Below is a small trained network, with its code and all its weights. Each question gives an input and a target symbol and asks what happens when units are switched off, that is, made to give their printed mean instead of their output.

import numpy as np


def w(rows, s, z=0):
    codes = np.array(rows[::2]) - 128.0
    scale = np.full(codes.shape[1], s)
    scale[-1] = z or s
    return codes * scale


def f(y):
    return np.maximum(y, 0)


def softmax(a):
    e = np.exp(a - a.max(-1, keepdims=True))
    return e / e.sum(-1, keepdims=True)


def log_softmax(a):
    a = a - a.max(-1, keepdims=True)
    return a - np.log(np.exp(a).sum(-1, keepdims=True))


def net(x, mask):
    ids = ['ΓΔΘΠΨαεζξστφω'.index(c) for c in x.split()]
    T = len(ids)
    res = E[ids] + P[:T]
    r = res
    for j in range(2):
        rows = slice(2 * j, 2 * j + 2)
        q, k, v = (r @ M[0][rows].T for M in (Q, K, V))
        z = softmax(np.where(np.tri(T) > 0, q @ k.T / 2**0.5, -1e9)) @ v
        o = O[0][rows]
        res = res + np.where(mask[j], z, o[:, -1]) @ o[:, :-1]
    y = f(res @ A[0][:, :-1].T + A[0][:, -1])
    res = res + np.where(mask[2:10], y, B[0][:, -1]) @ B[0][:, :-1]
    return log_softmax(res[-1] @ U[:, :-1].T + U[:, -1])


Q, K, V, O, A, B = {}, {}, {}, {}, {}, {}
E = w([
[166,190,167,144,188,54],'Γ',
[137,90,139,95,145,87],'Δ',
[151,100,149,69,122,42],'Θ',
[51,68,108,193,161,46],'Π',
[183,90,171,134,112,211],'Ψ',
[174,114,153,147,137,62],'α',
[129,117,183,57,140,104],'ε',
[112,113,200,186,43,46],'ζ',
[163,54,59,150,34,97],'ξ',
[138,100,142,98,154,87],'σ',
[189,111,109,175,200,92],'τ',
[74,60,185,126,238,164],'φ',
[129,7,70,73,217,151],'ω',
],0.011)
P = w([
[31,182,97,73,95,177],'0',
[210,106,138,67,162,45],'1',
[209,88,152,89,158,44],'2',
[208,89,160,126,166,72],'3',
[198,90,164,157,157,75],'4',
[200,87,176,182,170,91],'5',
[193,76,175,203,164,102],'6',
[193,73,175,224,151,123],'7',
[198,75,170,254,149,128],'8',
[200,82,172,220,172,116],'9',
],0.007)
Q[0] = w([
[219,3,193,95,169,90],'head 0',
[149,15,134,215,159,115],'head 0',
[15,233,4,84,48,235],'head 1',
[66,32,103,192,50,165],'head 1',
],0.0073)
K[0] = w([
[57,162,81,125,65,135],'head 0',
[55,255,120,87,130,166],'head 0',
[198,180,136,88,154,63],'head 1',
[86,253,110,93,126,109],'head 1',
],0.0096)
V[0] = w([
[86,1,100,93,58,143],'head 0',
[37,195,188,41,120,161],'head 0',
[61,123,110,171,164,15],'head 1',
[95,78,80,97,215,203],'head 1',
],0.0095)
O[0] = w([
[109,28,146,215,63,60,16],'head 0',
[60,151,213,50,49,137,253],'head 0',
[31,196,71,164,152,60,186],'head 1',
[82,24,134,108,244,180,145],'head 1',
],0.011,0.0027)
A[0] = w([
[83,101,244,108,190,6,160],'neuron 0',
[157,22,107,80,244,248,252],'neuron 1',
[81,125,255,35,177,67,125],'neuron 2',
[66,162,90,103,107,227,239],'neuron 3',
[175,28,134,219,188,22,168],'neuron 4',
[100,113,187,128,125,188,124],'neuron 5',
[83,93,129,114,84,161,137],'neuron 6',
[226,179,140,136,44,152,239],'neuron 7',
],0.0055,0.0044)
B[0] = w([
[113,161,80,162,62,206,243],'neuron 0',
[90,154,204,126,170,54,255],'neuron 1',
[105,176,156,148,62,187,230],'neuron 2',
[148,124,119,42,71,65,171],'neuron 3',
[91,2,146,102,92,103,247],'neuron 4',
[145,204,147,162,138,119,156],'neuron 5',
[180,83,79,152,125,123,144],'neuron 6',
[184,158,157,140,133,21,217],'neuron 7',
],0.0072,0.008)
U = w([
[144,202,108,65,164,134,138],'Γ',
[134,109,89,116,101,169,77],'Δ',
[79,107,142,52,86,57,255],'Θ',
[59,140,47,190,130,139,181],'Π',
[226,82,192,118,134,168,156],'Ψ',
[159,146,126,167,157,93,106],'α',
[154,141,121,147,42,253,66],'ε',
[115,156,173,179,114,41,93],'ζ',
[193,74,40,87,100,58,149],'ξ',
[137,113,94,117,112,179,78],'σ',
[171,129,75,142,244,83,193],'τ',
[68,124,151,169,176,239,53],'φ',
[70,62,134,50,182,132,3],'ω',
],0.0068,0.0046)

Each question gives the input, a string of symbols that net reads in full, and the target symbol t.
The units are the heads (2 rows each of Q, K, V and O) and the neurons (one row each of A and B). Each row of codes is followed by its name. A weight is (code - 128) times the scale printed after its matrix; where a second scale follows, it is the last column's (O, A, B and U).
mask holds one flag per unit, heads first, then neurons. A switched-off unit (its flag False) gives its mean, the last column of its rows in O or B, instead of its output. The means were averaged over made-up inputs and are rounded, as every weight is.
A unit's drop is (log p(t) with every unit on - log p(t) with that unit switched off) / (log p(t) with every unit on - log p(t) with every unit switched off).
The circuit of an input: a set's keep is (log p(t) with only the set's units on - log p(t) with every unit switched off) / (log p(t) with every unit on - log p(t) with every unit switched off). Starting from all 10 units, units are removed one at a time, each time the one whose removal leaves the highest keep (on an exact tie, the one counted first), for as long as the keep stays at least 0.8.
units of the circuit, in order: the units of the circuit, biggest drop first
unit that matters most: the unit with the biggest drop
k most important neurons: the k neurons with the biggest drops, biggest first
drop of u: that unit's drop, to one decimal
input ζ ξ Γ ω Γ Γ ε Ψ ξ, target ζ: units of the circuit, in order => [head 1; neuron 7]
input ξ ξ Ψ Γ Γ α, target ξ: units of the circuit, in order => [head 0; neuron 4; neuron 1]
input Γ Δ τ, target Γ: units of the circuit, in order => [head 0; neuron 4]
input ω ζ ε ε Γ, target ω: units of the circuit, in order => [head 1]
input ε Ψ ε, target ε: units of the circuit, in order => [head 0; neuron 2; neuron 0; neuron 1]
input ξ ε τ, target ξ: units of the circuit, in order => [head 0; neuron 4; neuron 1]
input ξ Γ Ψ Π, target ξ: units of the circuit, in order => [head 0; neuron 4; neuron 1]
input ξ ε Ψ τ Γ, target ξ: units of the circuit, in order => [head 0; neuron 4; neuron 1]
input Θ Γ ξ τ Ψ ω Π, target Π: 3 most important neurons => [neuron 0; neuron 1; neuron 7]
input ω Π Ψ ε Γ ε Γ ω, target ω: units of the circuit, in order => [head 1; neuron 1]
input τ Γ φ τ, target τ: units of the circuit, in order => [head 0; head 1]
input ξ τ ζ Γ ξ ε, target ξ: units of the circuit, in order => [head 0; neuron 1; neuron 4]
input ζ ε Π σ Γ τ Ψ Γ Ψ, target ζ: 2 most important neurons => [neuron 7; neuron 0]
input ξ Ψ ζ, target ξ: unit that matters most => head 0
input ζ Γ Ψ ε Γ Γ Γ Γ Ψ, target ζ: 3 most important neurons => [neuron 7; neuron 0; neuron 4]
input ζ Γ τ σ, target ζ: 2 most important neurons => [neuron 7; neuron 4]
input τ Ψ ζ Γ Ψ ζ Γ Γ Γ, target τ: 2 most important neurons => [neuron 2; neuron 0]
input Ψ Ψ ε, target Ψ: drop of head 1 => 1.0
input ξ Ψ Γ, target ξ: drop of head 0 => 0.9
input Π Γ Γ, target Π: drop of neuron 0 => 0.2
input Π ω Γ Π τ ζ, target Π: most important neuron => [neuron 0]
